Below are the code and all the weights of a small trained network. Each question names an input and a class and asks about switching units off, where a switched-off unit gives its printed mean instead of its output.

import numpy as np


def w(rows, s, z=0):
    codes = np.array(rows[::2]) - 128.0
    scale = np.full(codes.shape[1], s)
    scale[-1] = z or s
    return codes * scale


def f(y):
    return np.maximum(y, 0)


def log_softmax(a):
    a = a - a.max(-1, keepdims=True)
    return a - np.log(np.exp(a).sum(-1, keepdims=True))


def net(x, mask):
    res = np.array(x, float).reshape(1, 6) / 4 @ E
    y = f(res @ A[0][:, :-1].T + A[0][:, -1])
    res = res + np.where(mask, y, B[0][:, -1]) @ B[0][:, :-1]
    return log_softmax(res[-1] @ U[:, :-1].T + U[:, -1])


A, B = {}, {}
E = w([
[168,107,133,181,171,115,140],'x0',
[155,22,139,6,160,5,68],'x1',
[131,114,129,127,123,140,131],'x2',
[231,191,252,56,167,191,154],'x3',
[106,166,129,112,125,108,123],'x4',
[103,129,255,211,41,137,15],'x5',
],0.0083)
A[0] = w([
[164,109,147,107,130,79,97,77],'neuron 1',
[74,139,103,158,145,159,187,32],'neuron 2',
[143,149,79,88,159,149,216,167],'neuron 3',
[87,124,109,177,84,91,138,222],'neuron 4',
[112,147,82,171,110,175,177,250],'neuron 5',
[151,160,107,102,132,132,250,2],'neuron 6',
[179,135,151,73,148,151,128,192],'neuron 7',
[127,120,164,82,118,109,112,126],'neuron 8',
[109,173,69,172,113,175,171,62],'neuron 9',
[99,96,196,164,74,76,137,156],'neuron 10',
[119,149,151,132,125,121,120,117],'neuron 11',
[189,140,160,73,129,134,151,187],'neuron 12',
[173,140,134,87,145,106,153,52],'neuron 13',
[116,92,81,130,129,50,131,150],'neuron 14',
[132,66,172,70,159,78,63,72],'neuron 15',
[111,94,79,113,147,78,128,146],'neuron 16',
[123,155,127,93,88,123,138,143],'neuron 17',
[123,138,193,154,133,165,139,127],'neuron 18',
[150,106,93,116,120,123,115,143],'neuron 19',
[85,79,90,93,140,93,141,154],'neuron 20',
[119,148,113,99,192,169,191,243],'neuron 21',
[100,77,73,87,153,112,135,145],'neuron 22',
[132,156,154,152,100,131,119,139],'neuron 23',
[137,167,171,160,130,197,87,128],'neuron 24',
[147,178,156,168,71,163,143,127],'neuron 25',
[91,120,59,201,73,82,96,129],'neuron 26',
],0.013,0.0093)
B[0] = w([
[101,134,99,134,113,218,118,170],'neuron 1',
[235,52,158,110,83,116,49,164],'neuron 2',
[169,153,71,235,42,233,70,232],'neuron 3',
[177,75,60,44,54,132,18,230],'neuron 4',
[55,224,124,145,222,167,167,254],'neuron 5',
[17,235,130,193,184,170,175,172],'neuron 6',
[76,198,94,150,167,175,120,209],'neuron 7',
[162,113,105,148,125,169,117,171],'neuron 8',
[177,96,71,164,76,188,30,195],'neuron 9',
[89,191,107,193,145,197,101,200],'neuron 10',
[124,111,123,114,84,133,157,144],'neuron 11',
[77,188,103,183,124,162,138,211],'neuron 12',
[205,39,112,130,62,109,110,158],'neuron 13',
[144,77,131,62,188,91,191,222],'neuron 14',
[138,169,84,210,100,234,55,216],'neuron 15',
[107,86,134,52,108,87,152,214],'neuron 16',
[174,100,155,124,169,102,145,152],'neuron 17',
[107,78,206,95,174,100,169,184],'neuron 18',
[139,117,151,145,148,99,199,167],'neuron 19',
[128,76,195,66,123,90,153,219],'neuron 20',
[224,52,136,129,38,103,67,241],'neuron 21',
[138,91,156,94,118,79,203,219],'neuron 22',
[131,107,116,107,127,95,149,173],'neuron 23',
[117,99,195,69,158,78,197,206],'neuron 24',
[110,139,172,102,199,50,201,207],'neuron 25',
[142,211,97,234,118,254,75,235],'neuron 26',
],0.0069,0.014)
U = w([
[201,97,128,111,84,151,52,46],'0',
[26,189,123,154,179,183,131,177],'1',
[110,92,170,7,191,21,241,254],'2',
],0.011,0.00059)

Each question gives the input, the list of numbers given to net, and the class t.
The units are the neurons (one row each of A and B). Each row of codes is followed by its name. A weight is (code - 128) times the scale printed after its matrix; where a second scale follows, it is the last column's (A, B and U).
mask holds one flag per neuron, in row order. A switched-off neuron (its flag False) gives its mean, the last column of its row in B, instead of its output. The means were averaged over made-up inputs and are rounded, as every weight is.
A unit's drop is (log p(t) with every unit on - log p(t) with that unit switched off) / (log p(t) with every unit on - log p(t) with every unit switched off).
The circuit of an input: a set's keep is (log p(t) with only the set's units on - log p(t) with every unit switched off) / (log p(t) with every unit on - log p(t) with every unit switched off). Starting from the 12 units with the biggest drops (on a tie, the unit counted first), units are removed one at a time, each time the one whose removal leaves the highest keep (on an exact tie, the one counted first), for as long as the keep stays at least 0.8.
units of the circuit, in order: the units of the circuit, biggest drop first
k most important neurons: the k neurons with the biggest drops, biggest first
drop of u: that unit's drop, to one decimal
input [6,0,5,-5,1,-7], class 0: units of the circuit, in order -> neuron 21
input [-8,0,6,6,4,8], class 2: 2 most important neurons -> neuron 24; neuron 26
input [6,-5,-8,0,-5,0], class 0: 4 most important neurons -> neuron 6; neuron 7; neuron 9; neuron 12
input [-4,-3,7,-3,8,0], class 0: 2 most important neurons -> neuron 4; neuron 6
input [-7,-8,-1,-1,7,-8], class 0: 3 most important neurons -> neuron 21; neuron 2; neuron 9
input [2,2,-8,-8,-4,0], class 2: 2 most important neurons -> neuron 14; neuron 3
input [0,-1,6,-8,-7,7], class 1: 2 most important neurons -> neuron 21; neuron 10
input [-3,7,-6,1,-8,4], class 1: 2 most important neurons -> neuron 21; neuron 4
input [-8,-7,8,-6,7,0], class 0: 3 most important neurons -> neuron 4; neuron 2; neuron 9
input [7,-2,-5,4,4,1], class 2: 2 most important neurons -> neuron 26; neuron 15
input [-7,8,4,3,3,1], class 1: 3 most important neurons -> neuron 21; neuron 4; neuron 7
input [-2,-7,-3,0,4,-6], class 0: 2 most important neurons -> neuron 21; neuron 2
input [8,7,-6,-4,-2,0], class 2: 2 most important neurons -> neuron 14; neuron 3
input [-7,-8,-8,-6,-8,-1], class 0: units of the circuit, in order -> neuron 2
input [-2,0,4,0,-2,4], class 1: 2 most important neurons -> neuron 21; neuron 14
input [7,-8,-7,-5,-1,-4], class 0: 2 most important neurons -> neuron 2; neuron 9
input [5,2,8,1,-3,1], class 1: 2 most important neurons -> neuron 4; neuron 21
input [8,7,-6,3,-4,3], class 1: drop of neuron 21 -> 0.4
input [-3,5,-4,-6,-1,-1], class 2: drop of neuron 14 -> 0.2
input [3,3,8,6,5,3], class 1: drop of neuron 16 -> 0.0
input [7,-6,5,0,-3,-4], class 0: drop of neuron 12 -> 0.2
